Below are the code and all the weights of a small trained network. Each question names an input and a class and asks about switching units off, where a switched-off unit gives its printed mean instead of its output.

import numpy as np


def w(rows, s, z=0):
    codes = np.array(rows[::2]) - 128.0
    scale = np.full(codes.shape[1], s)
    scale[-1] = z or s
    return codes * scale


def f(y):
    return y / 2 * (1 + np.tanh(0.7978845608 * (y + 0.044715 * y**3)))


def log_softmax(a):
    a = a - a.max(-1, keepdims=True)
    return a - np.log(np.exp(a).sum(-1, keepdims=True))


def net(x, mask):
    res = np.array(x, float).reshape(1, 6) / 4 @ E
    y = f(res @ A[0][:, :-1].T + A[0][:, -1])
    res = res + np.where(mask, y, B[0][:, -1]) @ B[0][:, :-1]
    return log_softmax(res[-1] @ U[:, :-1].T + U[:, -1])


A, B = {}, {}
E = w([
[128,128,128],'x0',
[81,251,123],'x1',
[128,128,128],'x2',
[32,96,133],'x3',
[128,125,33],'x4',
[128,128,128],'x5',
],0.019)
A[0] = w([
[56,162,135,119],'neuron 1',
[178,222,94,111],'neuron 2',
[177,79,98,146],'neuron 3',
[105,204,211,127],'neuron 4',
[107,197,70,95],'neuron 5',
[138,82,86,158],'neuron 6',
[53,95,127,169],'neuron 7',
[142,50,48,127],'neuron 8',
[98,216,124,154],'neuron 9',
[155,69,218,178],'neuron 10',
[253,174,130,249],'neuron 11',
[155,86,211,158],'neuron 12',
[176,172,154,152],'neuron 13',
[114,69,185,141],'neuron 14',
[111,166,70,80],'neuron 15',
[129,97,100,130],'neuron 16',
[133,181,138,123],'neuron 17',
[194,93,111,152],'neuron 18',
[111,196,224,125],'neuron 19',
],0.02,0.015)
B[0] = w([
[76,135,109,188],'neuron 1',
[139,167,124,208],'neuron 2',
[158,109,163,193],'neuron 3',
[80,160,193,215],'neuron 4',
[115,166,85,195],'neuron 5',
[162,94,203,181],'neuron 6',
[69,71,106,195],'neuron 7',
[103,98,198,208],'neuron 8',
[76,195,112,220],'neuron 9',
[154,69,50,227],'neuron 10',
[253,144,132,255],'neuron 11',
[166,118,38,208],'neuron 12',
[177,158,153,180],'neuron 13',
[115,99,107,196],'neuron 14',
[126,159,40,168],'neuron 15',
[137,111,161,156],'neuron 16',
[133,154,134,172],'neuron 17',
[163,118,151,193],'neuron 18',
[104,159,192,214],'neuron 19',
],0.016,0.029)
U = w([
[207,114,80,71],'0',
[151,231,237,196],'1',
[184,126,250,110],'2',
[168,237,57,95],'3',
[117,65,71,193],'4',
[38,167,226,29],'5',
[83,72,240,255],'6',
[72,184,46,52],'7',
],0.013,0.0047)

Each question gives the input, the list of numbers given to net, and the class t.
The units are the neurons (one row each of A and B). Each row of codes is followed by its name. A weight is (code - 128) times the scale printed after its matrix; where a second scale follows, it is the last column's (A, B and U).
mask holds one flag per neuron, in row order. A switched-off neuron (its flag False) gives its mean, the last column of its row in B, instead of its output. The means were averaged over made-up inputs and are rounded, as every weight is.
A unit's drop is (log p(t) with every unit on - log p(t) with that unit switched off) / (log p(t) with every unit on - log p(t) with every unit switched off).
The circuit of an input: a set's keep is (log p(t) with only the set's units on - log p(t) with every unit switched off) / (log p(t) with every unit on - log p(t) with every unit switched off). Starting from the 12 units with the biggest drops (on a tie, the unit counted first), units are removed one at a time, each time the one whose removal leaves the highest keep (on an exact tie, the one counted first), for as long as the keep stays at least 0.8.
circuit, biggest first: the units of the circuit, biggest drop first
unit that matters most: the unit with the biggest drop
k most important neurons: the k neurons with the biggest drops, biggest first
drop of u: that unit's drop, to one decimal
input [4,0,7,6,8,-6], class 6: circuit, biggest first : (neuron 8)
input [-6,5,1,-3,0,2], class 1: 2 most important neurons : (neuron 10; neuron 12)
input [-8,-7,-7,-6,1,5], class 2: 4 most important neurons : (neuron 8; neuron 6; neuron 3; neuron 18)
input [-2,4,-2,2,1,-7], class 7: 2 most important neurons : (neuron 8; neuron 11)
input [4,8,-2,-1,0,-3], class 1: 4 most important neurons : (neuron 4; neuron 19; neuron 10; neuron 12)
input [-1,-4,-5,0,1,1], class 2: 3 most important neurons : (neuron 8; neuron 6; neuron 15)
input [-1,-5,3,8,0,-4], class 4: 3 most important neurons : (neuron 4; neuron 19; neuron 10)
input [1,1,3,5,5,5], class 7: 4 most important neurons : (neuron 4; neuron 19; neuron 15; neuron 10)
input [-8,0,7,6,6,7], class 6: 2 most important neurons : (neuron 10; neuron 12)
input [-2,-5,-5,1,1,-4], class 6: 3 most important neurons : (neuron 11; neuron 8; neuron 6)
input [-8,-7,7,6,1,-7], class 6: 2 most important neurons : (neuron 8; neuron 6)
input [-3,-8,1,-4,2,-5], class 2: 2 most important neurons : (neuron 8; neuron 6)
input [-7,0,4,-1,0,-7], class 0: 3 most important neurons : (neuron 4; neuron 19; neuron 8)
input [-4,2,-8,7,8,-8], class 7: unit that matters most : neuron 15
input [6,-5,7,-6,1,-2], class 2: drop of neuron 15 : 0.3
input [6,4,-3,2,5,-2], class 7: drop of neuron 11 : 0.5
input [-5,2,-3,5,6,-7], class 7: drop of neuron 6 : 0.0
